Below is a small trained network, with its code and all its weights. Each question gives an input and a target symbol and asks what happens when units are switched off, that is, made to give their printed mean instead of their output.

import numpy as np


def w(rows, s, z=0):
    codes = np.array(rows[::2]) - 128.0
    scale = np.full(codes.shape[1], s)
    scale[-1] = z or s
    return codes * scale


def norm(h):
    return h / np.sqrt((h * h).mean(-1, keepdims=True) + 1e-5)


def f(y):
    return y / 2 * (1 + np.tanh(0.7978845608 * (y + 0.044715 * y**3)))


def softmax(a):
    e = np.exp(a - a.max(-1, keepdims=True))
    return e / e.sum(-1, keepdims=True)


def log_softmax(a):
    a = a - a.max(-1, keepdims=True)
    return a - np.log(np.exp(a).sum(-1, keepdims=True))


def net(x, mask):
    ids = ['ΓΞΣαπτ'.index(c) for c in x.split()]
    T = len(ids)
    res = E[ids] + P[:T]
    r = norm(res)
    for j in range(3):
        rows = slice(4 * j, 4 * j + 4)
        q, k, v = (r @ M[0][rows].T for M in (Q, K, V))
        z = softmax(np.where(np.tri(T) > 0, q @ k.T / 4**0.5, -1e9)) @ v
        o = O[0][rows]
        res = res + np.where(mask[j], z, o[:, -1]) @ o[:, :-1]
    y = f(norm(res) @ A[0][:, :-1].T + A[0][:, -1])
    res = res + np.where(mask[3:11], y, B[0][:, -1]) @ B[0][:, :-1]
    return log_softmax(norm(res)[-1] @ U[:, :-1].T + U[:, -1])


Q, K, V, O, A, B = {}, {}, {}, {}, {}, {}
E = w([
[254,42,127],'Γ',
[28,222,104],'Ξ',
[53,175,20],'Σ',
[247,182,143],'α',
[70,165,171],'π',
[108,28,144],'τ',
],0.0082)
P = w([
[112,156,254],'0',
[64,122,5],'1',
[90,148,18],'2',
[104,167,15],'3',
[119,159,86],'4',
[123,152,82],'5',
[131,154,89],'6',
[133,150,83],'7',
[134,152,90],'8',
[133,152,65],'9',
[139,153,72],'10',
[139,156,65],'11',
],0.0036)
Q[0] = w([
[204,130,120],'h0',
[152,149,71],'h0',
[100,176,132],'h0',
[136,170,90],'h0',
[72,102,19],'h1',
[117,173,68],'h1',
[208,112,190],'h1',
[191,116,89],'h1',
[70,169,119],'h2',
[24,98,112],'h2',
[103,136,2],'h2',
[161,146,43],'h2',
],0.0082)
K[0] = w([
[250,165,121],'h0',
[140,207,45],'h0',
[25,156,91],'h0',
[83,163,41],'h0',
[124,200,221],'h1',
[190,169,230],'h1',
[86,67,73],'h1',
[180,141,147],'h1',
[80,137,208],'h2',
[95,93,185],'h2',
[148,16,190],'h2',
[167,2,224],'h2',
],0.0059)
V[0] = w([
[19,154,55],'h0',
[119,172,73],'h0',
[176,133,28],'h0',
[157,33,167],'h0',
[130,163,15],'h1',
[197,129,225],'h1',
[88,189,132],'h1',
[100,158,211],'h1',
[154,142,139],'h2',
[184,117,2],'h2',
[132,98,127],'h2',
[96,134,228],'h2',
],0.0074)
O[0] = w([
[176,114,208,254],'h0',
[178,117,206,172],'h0',
[111,132,210,165],'h0',
[125,131,53,83],'h0',
[108,56,105,157],'h1',
[211,171,248,71],'h1',
[86,90,226,150],'h1',
[188,177,179,123],'h1',
[90,152,136,103],'h2',
[157,90,253,135],'h2',
[53,113,133,151],'h2',
[118,174,26,119],'h2',
],0.0039,0.0027)
A[0] = w([
[84,107,47,165],'n0',
[82,175,159,129],'n1',
[206,236,136,148],'n2',
[187,33,125,254],'n3',
[132,172,137,168],'n4',
[115,251,211,74],'n5',
[254,106,79,160],'n6',
[55,76,77,184],'n7',
],0.0069,0.0016)
B[0] = w([
[127,118,196,221],'n0',
[90,112,96,183],'n1',
[198,59,178,201],'n2',
[129,215,80,247],'n3',
[132,47,120,154],'n4',
[147,179,119,247],'n5',
[1,124,129,210],'n6',
[189,126,153,252],'n7',
],0.0073,0.0027)
U = w([
[122,145,134,28],'Γ',
[79,119,168,62],'Ξ',
[44,72,213,5],'Σ',
[244,145,227,166],'α',
[192,191,107,167],'π',
[63,147,8,196],'τ',
],0.011,0.0023)

Each question gives the input, a string of symbols that net reads in full, and the target symbol t.
The units are the heads (4 rows each of Q, K, V and O) and the neurons (one row each of A and B). Each row of codes is followed by its name. A weight is (code - 128) times the scale printed after its matrix; where a second scale follows, it is the last column's (O, A, B and U).
mask holds one flag per unit, heads first, then neurons. A switched-off unit (its flag False) gives its mean, the last column of its rows in O or B, instead of its output. The means were averaged over made-up inputs and are rounded, as every weight is.
A unit's drop is (log p(t) with every unit on - log p(t) with that unit switched off) / (log p(t) with every unit on - log p(t) with every unit switched off).
The circuit of an input: a set's keep is (log p(t) with only the set's units on - log p(t) with every unit switched off) / (log p(t) with every unit on - log p(t) with every unit switched off). Starting from all 11 units, units are removed one at a time, each time the one whose removal leaves the highest keep (on an exact tie, the one counted first), for as long as the keep stays at least 0.8.
units of the circuit, in order: the units of the circuit, biggest drop first
top k neurons: the k neurons with the biggest drops, biggest first
which heads matter: for each layer, one digit per head in row order, 1 if its drop is at least 0.15 and else 0, layers parted by /
input π Γ τ Ξ Σ, target π: which heads matter : 010
input Σ τ α α Σ π Σ, target Σ: which heads matter : 010
input α Ξ π, target α: which heads matter : 110
input τ α τ, target τ: which heads matter : 100
input π α τ, target π: top 4 neurons : (n3; n7; n2; n4)
input α Ξ τ, target α: top 3 neurons : (n7; n6; n1)
input π τ Σ π, target π: units of the circuit, in order : (n6; h2; h0)
input π π τ Ξ τ α α Σ Σ Σ α Σ, target π: top 2 neurons : (n5; n6)
input α π α α Σ, target α: units of the circuit, in order : (h1; n2; h0)
input Ξ Γ Σ Σ Σ π Γ, target τ: top 3 neurons : (n3; n6; n2)
input π Σ Ξ, target π: which heads matter : 111
input π τ Ξ, target π: top neuron : (n6)
input α τ Γ, target τ: units of the circuit, in order : (n6; n3)
input τ Ξ τ α τ Σ π τ α Γ τ, target τ: top 2 neurons : (n2; n3)
input Σ α τ Ξ, target Σ: units of the circuit, in order : (n3; h0)
input α Σ τ, target α: top 3 neurons : (n6; n7; n1)
input α π Σ π, target α: units of the circuit, in order : (h0; n6)
input α τ Σ τ Σ, target α: which heads matter : 010
input π Σ Γ τ, target π: units of the circuit, in order : (n6; n3; h1)
input Σ α Γ π Σ Γ Σ, target Σ: which heads matter : 010
input π Σ π, target π: units of the circuit, in order : (h2; n6; h0)
